Below is a small trained network, with its code and all its weights. Each question gives an input and a target symbol and asks what happens when units are switched off, that is, made to give their printed mean instead of their output.

import numpy as np


def w(rows, s, z=0):
    codes = np.array(rows[::2]) - 128.0
    scale = np.full(codes.shape[1], s)
    scale[-1] = z or s
    return codes * scale


def f(y):
    return y / 2 * (1 + np.tanh(0.7978845608 * (y + 0.044715 * y**3)))


def softmax(a):
    e = np.exp(a - a.max(-1, keepdims=True))
    return e / e.sum(-1, keepdims=True)


def log_softmax(a):
    a = a - a.max(-1, keepdims=True)
    return a - np.log(np.exp(a).sum(-1, keepdims=True))


def net(x, mask):
    ids = ['αβγδεζηθλμπτφψ'.index(c) for c in x.split()]
    T = len(ids)
    res = E[ids] + P[:T]
    u = 0
    for l in range(2):
        q, k, v = (res @ M[l].T for M in (Q, K, V))
        z = softmax(np.where(np.tri(T) > 0, q @ k.T / 3**0.5, -1e9)) @ v
        res = res + np.where(mask[u], z, O[l][:, -1]) @ O[l][:, :-1]
        u += 1
        y = f(res @ A[l][:, :-1].T + A[l][:, -1])
        res = res + np.where(mask[u : u + 12], y, B[l][:, -1]) @ B[l][:, :-1]
        u += 12
    return log_softmax(res[-1] @ U[:, :-1].T + U[:, -1])


Q, K, V, O, A, B = {}, {}, {}, {}, {}, {}
E = w([
[119,180,58,105],'α',
[110,153,156,142],'β',
[138,81,158,123],'γ',
[40,116,223,149],'δ',
[136,122,27,124],'ε',
[156,121,181,117],'ζ',
[136,135,74,107],'η',
[148,156,119,184],'θ',
[134,111,70,155],'λ',
[151,43,83,100],'μ',
[137,98,212,162],'π',
[98,143,66,11],'τ',
[176,103,121,162],'φ',
[58,174,138,5],'ψ',
],0.015)
P = w([
[137,132,107,210],'0',
[168,137,117,190],'1',
[88,89,120,114],'2',
[134,140,109,245],'3',
[125,94,128,80],'4',
[161,142,115,233],'5',
[128,97,132,80],'6',
[147,144,111,254],'7',
[120,98,128,91],'8',
[220,153,131,196],'9',
[126,99,127,85],'10',
[169,146,118,234],'11',
[132,97,129,79],'12',
],0.0079)
Q[0] = w([
[255,45,178,200],'0.h1',
[219,38,110,159],'0.h1',
[104,144,104,52],'0.h1',
],0.0055)
K[0] = w([
[182,112,176,175],'0.h1',
[232,2,124,165],'0.h1',
[94,123,95,53],'0.h1',
],0.0062)
V[0] = w([
[209,13,96,181],'0.h1',
[153,5,21,82],'0.h1',
[44,147,138,93],'0.h1',
],0.0032)
O[0] = w([
[114,17,139,203,252],'0.h1',
[3,103,30,63,227],'0.h1',
[146,150,63,43,77],'0.h1',
],0.0041,0.00032)
A[0] = w([
[172,88,33,151,130],'0.n1',
[163,170,201,213,117],'0.n2',
[91,33,115,144,254],'0.n3',
[25,133,143,186,51],'0.n4',
[184,66,110,164,1],'0.n5',
[119,234,171,150,173],'0.n6',
[200,105,1,177,225],'0.n7',
[46,38,88,133,229],'0.n8',
[213,8,181,189,139],'0.n9',
[179,42,189,200,79],'0.n10',
[125,119,31,159,154],'0.n11',
[194,149,230,212,179],'0.n12',
],0.0091,0.0038)
B[0] = w([
[184,135,253,145,186],'0.n1',
[17,41,69,165,178],'0.n2',
[121,130,232,131,205],'0.n3',
[123,218,138,144,130],'0.n4',
[194,106,222,102,130],'0.n5',
[65,106,4,76,164],'0.n6',
[183,137,221,197,255],'0.n7',
[121,114,238,147,198],'0.n8',
[76,3,199,110,206],'0.n9',
[56,4,208,107,175],'0.n10',
[179,222,199,117,186],'0.n11',
[31,15,67,137,210],'0.n12',
],0.0072,0.0064)
Q[1] = w([
[3,191,194,27],'1.h1',
[234,110,157,121],'1.h1',
[174,120,230,55],'1.h1',
],0.0054)
K[1] = w([
[81,1,78,93],'1.h1',
[159,152,157,82],'1.h1',
[159,86,86,87],'1.h1',
],0.0068)
V[1] = w([
[96,225,104,3],'1.h1',
[185,120,4,192],'1.h1',
[15,116,182,1],'1.h1',
],0.0039)
O[1] = w([
[76,255,175,80,1],'1.h1',
[87,144,137,215,42],'1.h1',
[62,113,215,23,183],'1.h1',
],0.005,0.0075)
A[1] = w([
[65,130,133,38,216],'1.n1',
[206,192,100,144,162],'1.n2',
[127,110,227,136,88],'1.n3',
[255,186,92,165,139],'1.n4',
[140,165,105,25,238],'1.n5',
[27,112,73,94,3],'1.n6',
[101,18,90,130,140],'1.n7',
[86,107,162,112,29],'1.n8',
[147,89,171,149,141],'1.n9',
[60,126,94,82,173],'1.n10',
[70,104,155,103,7],'1.n11',
[137,186,217,86,40],'1.n12',
],0.01,0.0055)
B[1] = w([
[214,189,197,168,185],'1.n1',
[41,175,176,83,155],'1.n2',
[209,102,115,105,226],'1.n3',
[30,145,177,163,170],'1.n4',
[214,73,76,132,155],'1.n5',
[127,207,33,59,170],'1.n6',
[31,145,66,118,254],'1.n7',
[146,149,156,7,165],'1.n8',
[174,48,170,82,212],'1.n9',
[216,223,71,169,170],'1.n10',
[165,227,197,58,168],'1.n11',
[189,122,2,69,162],'1.n12',
],0.0068,0.017)
U = w([
[45,236,199,220,37],'α',
[80,150,50,170,148],'β',
[63,55,208,107,3],'γ',
[91,219,161,49,30],'δ',
[139,156,254,194,72],'ε',
[95,76,117,84,129],'ζ',
[85,134,231,170,183],'η',
[53,42,168,200,167],'θ',
[178,78,191,200,241],'λ',
[203,61,139,113,85],'μ',
[130,89,119,35,61],'π',
[201,131,128,94,139],'τ',
[123,26,164,141,195],'φ',
[206,143,96,66,157],'ψ',
],0.0073,0.0059)

Each question gives the input, a string of symbols that net reads in full, and the target symbol t.
The units are the heads (3 rows each of Q, K, V and O) and the neurons (one row each of A and B). Each row of codes is followed by its name. A weight is (code - 128) times the scale printed after its matrix; where a second scale follows, it is the last column's (O, A, B and U).
mask holds one flag per unit, layer by layer, with each layer's heads first. A switched-off unit (its flag False) gives its mean, the last column of its rows in O or B, instead of its output. The means were averaged over made-up inputs and are rounded, as every weight is.
A unit's drop is (log p(t) with every unit on - log p(t) with that unit switched off) / (log p(t) with every unit on - log p(t) with every unit switched off).
unit that matters most: the unit with the biggest drop
top k neurons: the k neurons with the biggest drops, biggest first
k most important neurons of layer l: the k neurons of layer l with the biggest drops, biggest first
drop of u: that unit's drop, to one decimal
input λ μ δ δ λ δ α η λ, target λ: unit that matters most : 1.n7
input μ τ μ μ λ, target μ: top 2 neurons : [1.n12, 0.n8]
input δ λ α θ ε β β μ, target μ: 3 most important neurons of layer 1 : [1.n3, 1.n12, 1.n9]
input ε ψ μ, target ψ: top 2 neurons : [1.n12, 0.n3]
input ψ ε δ, target ψ: 2 most important neurons of layer 1 : [1.n12, 1.n7]
input ψ α γ λ β δ μ δ η γ, target γ: 2 most important neurons of layer 1 : [1.n7, 1.n12]
input η ε θ ζ, target ζ: top 2 neurons : [0.n12, 1.n7]
input α θ λ ζ ψ α μ θ β α α δ, target δ: top 2 neurons : [1.n11, 0.n7]
input θ π ζ, target π: 2 most important neurons of layer 1 : [1.n7, 1.n8]
input μ τ β α τ β δ π, target π: 3 most important neurons of layer 0 : [0.n10, 0.n9, 0.n12]
input γ π β ψ α γ β φ, target φ: 2 most important neurons of layer 1 : [1.n3, 1.n9]
input β λ ε, target λ: 2 most important neurons of layer 0 : [0.n8, 0.n7]
input θ δ μ θ β ψ β η η μ λ ζ, target ζ: 2 most important neurons of layer 1 : [1.n7, 1.n6]
input β μ ψ ε, target ε: unit that matters most : 1.n4
input θ θ β β τ ε, target ε: 3 most important neurons of layer 1 : [1.n4, 1.n7, 1.n2]
input λ ζ ε δ λ, target λ: drop of 1.h1 : 0.2
input τ τ δ δ β ψ β, target ψ: drop of 0.n8 : 0.1
input α α ψ λ ε ψ β, target ψ: drop of 1.n4 : 0.3
